Here is a tiny trained network, its code and every weight. The questions are about switching its units off for an input and a target symbol, where a switched-off unit gives its printed mean instead of its output.

import numpy as np


def w(rows, s, z=0):
    codes = np.array(rows[::2]) - 128.0
    scale = np.full(codes.shape[1], s)
    scale[-1] = z or s
    return codes * scale


def f(y):
    return y / 2 * (1 + np.tanh(0.7978845608 * (y + 0.044715 * y**3)))


def softmax(a):
    e = np.exp(a - a.max(-1, keepdims=True))
    return e / e.sum(-1, keepdims=True)


def log_softmax(a):
    a = a - a.max(-1, keepdims=True)
    return a - np.log(np.exp(a).sum(-1, keepdims=True))


def net(x, mask):
    ids = ['ΓΔΦΨαεζηλμξπστω'.index(c) for c in x.split()]
    T = len(ids)
    res = E[ids] + P[:T]
    u = 0
    for l in range(3):
        r = res
        for j in range(2):
            rows = slice(2 * j, 2 * j + 2)
            q, k, v = (r @ M[l][rows].T for M in (Q, K, V))
            z = softmax(np.where(np.tri(T) > 0, q @ k.T / 2**0.5, -1e9)) @ v
            o = O[l][rows]
            res = res + np.where(mask[u + j], z, o[:, -1]) @ o[:, :-1]
        u += 2
        y = f(res @ A[l][:, :-1].T + A[l][:, -1])
        res = res + np.where(mask[u : u + 8], y, B[l][:, -1]) @ B[l][:, :-1]
        u += 8
    return log_softmax(res[-1] @ U[:, :-1].T + U[:, -1])


Q, K, V, O, A, B = {}, {}, {}, {}, {}, {}
E = w([
[53,105,87,142,78,72,116,158,170],'Γ',
[143,78,141,108,152,106,58,139,251],'Δ',
[128,110,146,154,161,42,135,134,110],'Φ',
[109,195,108,143,54,102,72,114,146],'Ψ',
[62,122,127,145,90,187,173,122,107],'α',
[180,176,160,126,81,81,152,146,153],'ε',
[119,124,138,74,156,130,154,169,112],'ζ',
[132,122,142,74,56,174,107,145,122],'η',
[57,156,164,101,160,128,128,93,147],'λ',
[166,91,164,118,93,140,185,127,130],'μ',
[160,110,172,193,53,142,107,122,129],'ξ',
[79,92,74,184,133,124,119,136,87],'π',
[69,154,126,168,159,138,169,177,186],'σ',
[140,78,118,99,106,135,94,71,169],'τ',
[177,123,84,192,76,52,135,120,106],'ω',
],0.021)
P = w([
[70,74,136,75,100,70,188,3,183],'0',
[74,91,132,90,127,101,182,36,163],'1',
[87,79,119,91,107,113,178,81,169],'2',
[16,121,130,119,176,137,164,93,131],'3',
[41,128,115,103,161,157,144,141,139],'4',
[53,121,114,105,158,184,121,174,146],'5',
[48,129,104,121,177,197,124,200,156],'6',
[56,125,90,119,169,230,111,226,157],'7',
[29,150,74,110,186,205,118,248,163],'8',
],0.004)
Q[0] = w([
[139,134,136,123,156,157,80,106,177],'L0H1',
[169,198,119,127,184,155,46,83,151],'L0H1',
[213,13,104,127,138,133,251,56,92],'L0H2',
[199,178,92,166,117,99,154,151,83],'L0H2',
],0.016)
K[0] = w([
[133,132,119,126,164,119,129,147,153],'L0H1',
[162,192,78,107,138,110,175,74,138],'L0H1',
[77,2,206,99,34,38,185,24,106],'L0H2',
[157,158,152,181,80,49,140,81,165],'L0H2',
],0.013)
V[0] = w([
[153,124,118,62,101,117,143,148,165],'L0H1',
[151,156,76,2,139,43,215,56,169],'L0H1',
[112,83,204,103,74,176,160,172,168],'L0H2',
[150,146,49,119,129,136,109,76,148],'L0H2',
],0.0054)
O[0] = w([
[83,123,145,126,128,105,96,68,82,106],'L0H1',
[126,13,204,167,42,3,85,5,45,1],'L0H1',
[73,221,3,187,203,83,112,128,145,190],'L0H2',
[154,82,198,112,96,109,114,135,92,108],'L0H2',
],0.0028,0.0042)
A[0] = w([
[124,113,128,2,117,112,118,161,64,110],'L0N1',
[181,80,172,110,210,200,164,108,126,169],'L0N2',
[169,141,97,108,173,165,136,175,52,75],'L0N3',
[137,129,105,49,204,104,183,114,123,110],'L0N4',
[68,169,174,138,101,80,89,175,60,149],'L0N5',
[158,148,127,115,177,99,80,109,70,3],'L0N6',
[139,125,156,78,61,117,115,157,113,124],'L0N7',
[173,103,123,45,183,76,139,135,67,66],'L0N8',
],0.011,0.0053)
B[0] = w([
[150,161,48,202,136,133,112,103,144,133],'L0N1',
[146,118,62,112,78,94,128,172,158,159],'L0N2',
[148,126,172,135,160,133,116,108,172,110],'L0N3',
[136,133,140,112,67,117,117,157,171,167],'L0N4',
[168,108,100,110,95,127,144,147,171,252],'L0N5',
[240,3,190,125,95,155,129,180,61,72],'L0N6',
[91,154,104,126,176,148,158,113,117,223],'L0N7',
[102,108,191,177,112,96,168,125,135,109],'L0N8',
],0.014,0.0019)
Q[1] = w([
[140,143,94,91,155,127,82,190,126],'L1H1',
[176,97,213,62,173,165,65,158,5],'L1H1',
[150,113,117,97,149,119,147,167,168],'L1H2',
[75,151,95,153,77,72,154,129,235],'L1H2',
],0.019)
K[1] = w([
[94,159,123,140,72,87,119,183,88],'L1H1',
[102,99,59,9,90,3,133,139,181],'L1H1',
[78,127,156,172,130,139,102,124,106],'L1H2',
[155,159,138,134,148,201,83,253,69],'L1H2',
],0.02)
V[1] = w([
[76,94,146,214,203,172,172,68,167],'L1H1',
[127,145,145,206,102,254,55,228,107],'L1H1',
[116,118,80,113,237,77,237,115,212],'L1H2',
[60,108,124,178,198,79,98,128,83],'L1H2',
],0.0078)
O[1] = w([
[152,151,115,103,63,112,92,174,173,182],'L1H1',
[96,194,153,69,128,56,13,211,2,254],'L1H1',
[228,126,91,122,128,183,167,200,234,82],'L1H2',
[100,140,156,172,222,128,90,115,156,90],'L1H2',
],0.005,0.0084)
A[1] = w([
[189,148,183,119,173,153,181,90,96,4],'L1N1',
[179,6,124,141,171,165,111,114,111,65],'L1N2',
[143,119,158,91,152,111,117,152,104,123],'L1N3',
[185,120,107,170,153,84,107,116,116,59],'L1N4',
[86,133,115,122,117,155,158,104,147,59],'L1N5',
[150,83,123,61,137,92,105,85,74,59],'L1N6',
[215,88,91,148,142,165,115,117,78,25],'L1N7',
[145,144,166,168,158,134,126,97,56,106],'L1N8',
],0.012,0.0039)
B[1] = w([
[225,97,119,36,121,142,105,184,57,110],'L1N1',
[134,84,173,44,110,104,87,25,3,166],'L1N2',
[17,193,115,180,163,120,176,93,102,246],'L1N3',
[2,211,84,175,201,145,158,66,227,184],'L1N4',
[118,153,122,37,108,138,138,171,143,163],'L1N5',
[210,181,97,92,113,98,39,173,106,163],'L1N6',
[130,106,255,151,190,132,214,177,234,58],'L1N7',
[29,88,111,91,124,112,31,93,181,249],'L1N8',
],0.0067,0.0011)
Q[2] = w([
[101,239,176,182,42,78,99,90,168],'L2H1',
[28,118,19,144,85,89,103,154,178],'L2H1',
[167,78,219,247,148,237,105,105,103],'L2H2',
[89,173,79,136,30,55,83,151,137],'L2H2',
],0.015)
K[2] = w([
[116,183,189,54,154,115,76,226,66],'L2H1',
[103,126,50,148,139,147,88,215,52],'L2H1',
[109,140,97,79,126,2,171,60,145],'L2H2',
[90,188,123,126,132,132,60,223,40],'L2H2',
],0.019)
V[2] = w([
[109,112,95,71,193,101,139,145,108],'L2H1',
[149,193,152,113,128,129,163,94,145],'L2H1',
[136,109,8,123,156,134,118,109,108],'L2H2',
[85,94,138,118,123,227,152,149,110],'L2H2',
],0.017)
O[2] = w([
[176,82,146,53,110,115,167,74,149,144],'L2H1',
[138,207,156,89,170,132,126,124,69,4],'L2H1',
[95,89,54,85,171,125,110,161,66,22],'L2H2',
[61,84,157,232,119,254,132,144,116,96],'L2H2',
],0.0071,0.0027)
A[2] = w([
[143,149,114,128,166,107,95,211,172,44],'L2N1',
[170,206,163,139,197,154,139,148,90,218],'L2N2',
[97,206,109,99,165,159,101,118,217,33],'L2N3',
[94,110,91,95,185,121,179,135,139,112],'L2N4',
[115,138,110,125,51,137,246,140,76,1],'L2N5',
[86,140,139,144,141,168,202,167,165,24],'L2N6',
[146,88,164,141,203,72,78,120,171,231],'L2N7',
[149,87,170,93,117,118,79,167,136,161],'L2N8',
],0.011,0.0021)
B[2] = w([
[148,156,117,223,78,254,211,52,196,243],'L2N1',
[87,26,102,78,140,44,73,178,218,231],'L2N2',
[129,96,76,121,33,193,184,128,50,235],'L2N3',
[100,115,233,84,235,152,116,174,167,234],'L2N4',
[195,154,130,194,187,109,27,202,17,252],'L2N5',
[167,166,178,126,218,100,87,35,206,194],'L2N6',
[173,82,129,236,26,102,168,66,31,151],'L2N7',
[140,105,129,160,112,44,213,61,103,248],'L2N8',
],0.0072,0.0035)
U = w([
[163,117,190,65,145,98,49,182,217,103],'Γ',
[171,61,116,91,112,145,12,48,123,71],'Δ',
[144,59,184,154,102,135,142,98,86,33],'Φ',
[117,128,93,106,111,184,107,133,63,25],'Ψ',
[87,120,190,177,95,137,18,133,146,141],'α',
[253,71,173,130,105,158,110,225,105,112],'ε',
[108,176,27,182,193,56,121,80,149,127],'ζ',
[77,57,102,128,142,152,131,165,82,134],'η',
[132,127,206,97,123,165,136,102,173,76],'λ',
[171,102,215,140,146,172,89,119,76,121],'μ',
[111,141,140,132,20,91,77,164,115,255],'ξ',
[86,14,115,133,128,89,119,164,192,110],'π',
[167,138,136,138,100,156,154,151,173,38],'σ',
[98,112,219,45,102,168,126,77,116,195],'τ',
[96,130,208,173,188,51,207,114,121,83],'ω',
],0.0061,0.0037)

Each question gives the input, a string of symbols that net reads in full, and the target symbol t.
The units are the heads (2 rows each of Q, K, V and O) and the neurons (one row each of A and B). Each row of codes is followed by its name. A weight is (code - 128) times the scale printed after its matrix; where a second scale follows, it is the last column's (O, A, B and U).
mask holds one flag per unit, layer by layer, with each layer's heads first. A switched-off unit (its flag False) gives its mean, the last column of its rows in O or B, instead of its output. The means were averaged over made-up inputs and are rounded, as every weight is.
A unit's drop is (log p(t) with every unit on - log p(t) with that unit switched off) / (log p(t) with every unit on - log p(t) with every unit switched off).
The circuit of an input: a set's keep is (log p(t) with only the set's units on - log p(t) with every unit switched off) / (log p(t) with every unit on - log p(t) with every unit switched off). Starting from the 12 units with the biggest drops (on a tie, the unit counted first), units are removed one at a time, each time the one whose removal leaves the highest keep (on an exact tie, the one counted first), for as long as the keep stays at least 0.8.
circuit, biggest first: the units of the circuit, biggest drop first
unit that matters most: the unit with the biggest drop
top k neurons: the k neurons with the biggest drops, biggest first
k most important neurons of layer l: the k neurons of layer l with the biggest drops, biggest first
heads that matter: for each layer, one digit per head in row order, 1 if its drop is at least 0.15 and else 0, layers parted by /
input ξ ε ε, target Γ: heads that matter => 00 / 00 / 10
input ω ω ε τ τ π Γ, target π: circuit, biggest first => (L2H1, L2H2)
input Γ μ ω ε, target Γ: circuit, biggest first => (L2N2, L2H1)
input ξ Δ ω π μ, target π: unit that matters most => L0N2
input ω ε α ξ ξ ζ, target ξ: 2 most important neurons of layer 2 => (L2N3, L2N4)
input ξ ε π ζ, target σ: 4 most important neurons of layer 0 => (L0N1, L0N4, L0N2, L0N3)
input ω σ ε ξ ω Φ Φ η, target η: circuit, biggest first => (L2H2, L0N7)
input ω ξ μ, target ξ: heads that matter => 00 / 01 / 00
input ε λ Ψ ε σ μ, target σ: heads that matter => 00 / 11 / 00
input ξ ξ ξ η, target η: circuit, biggest first => (L2H2, L0N1, L0N7)
input ξ ω ω Γ ξ τ ξ η Γ, target η: circuit, biggest first => (L0N1, L2H2)
input ξ ξ ζ Φ, target ξ: circuit, biggest first => (L0N4, L2N7, L2H2)
input ξ ε α ξ ε ξ, target Γ: circuit, biggest first => (L2H1, L2N2, L2H2)
input ω ω μ μ, target μ: top 4 neurons => (L0N2, L2N5, L1N5, L2N6)
input ε Γ μ ξ Δ, target ξ: heads that matter => 00 / 00 / 00
input π σ ε ω Γ ξ η Δ μ, target η: unit that matters most => L0N1
input τ λ ξ ξ ξ ζ, target σ: circuit, biggest first => (L2N1, L0N1, L0N4, L0N2)
input ξ ω Δ ω ξ ω ξ, target ζ: circuit, biggest first => (L2H2, L2H1)
input ω ω ξ, target α: 2 most important neurons of layer 0 => (L0N7, L0N5)
input ω τ σ λ, target σ: circuit, biggest first => (L1H2, L1H1, L2N1)
input ξ ξ ξ ξ ω μ ξ ξ α, target α: circuit, biggest first => (L2H2, L2N6, L2N5)
input μ μ Ψ ε ε ξ ω ε τ, target ξ: unit that matters most => L1N6
input ξ Φ ε α η ξ ξ ζ σ, target λ: circuit, biggest first => (L2N6, L2N1, L1H2, L2N4)
input μ ε ζ ω, target ω: heads that matter => 10 / 10 / 00
input μ λ μ, target μ: top 3 neurons => (L2N5, L2N6, L0N5)
input ω λ ξ ξ σ μ, target σ: heads that matter => 00 / 01 / 00
input τ ω ω α π Δ Φ, target π: unit that matters most => L2H1
input Δ ξ ω π ω, target π: heads that matter => 00 / 01 / 11
input ω ξ ω λ σ μ, target ε: top 4 neurons => (L0N2, L2N5, L0N4, L0N7)
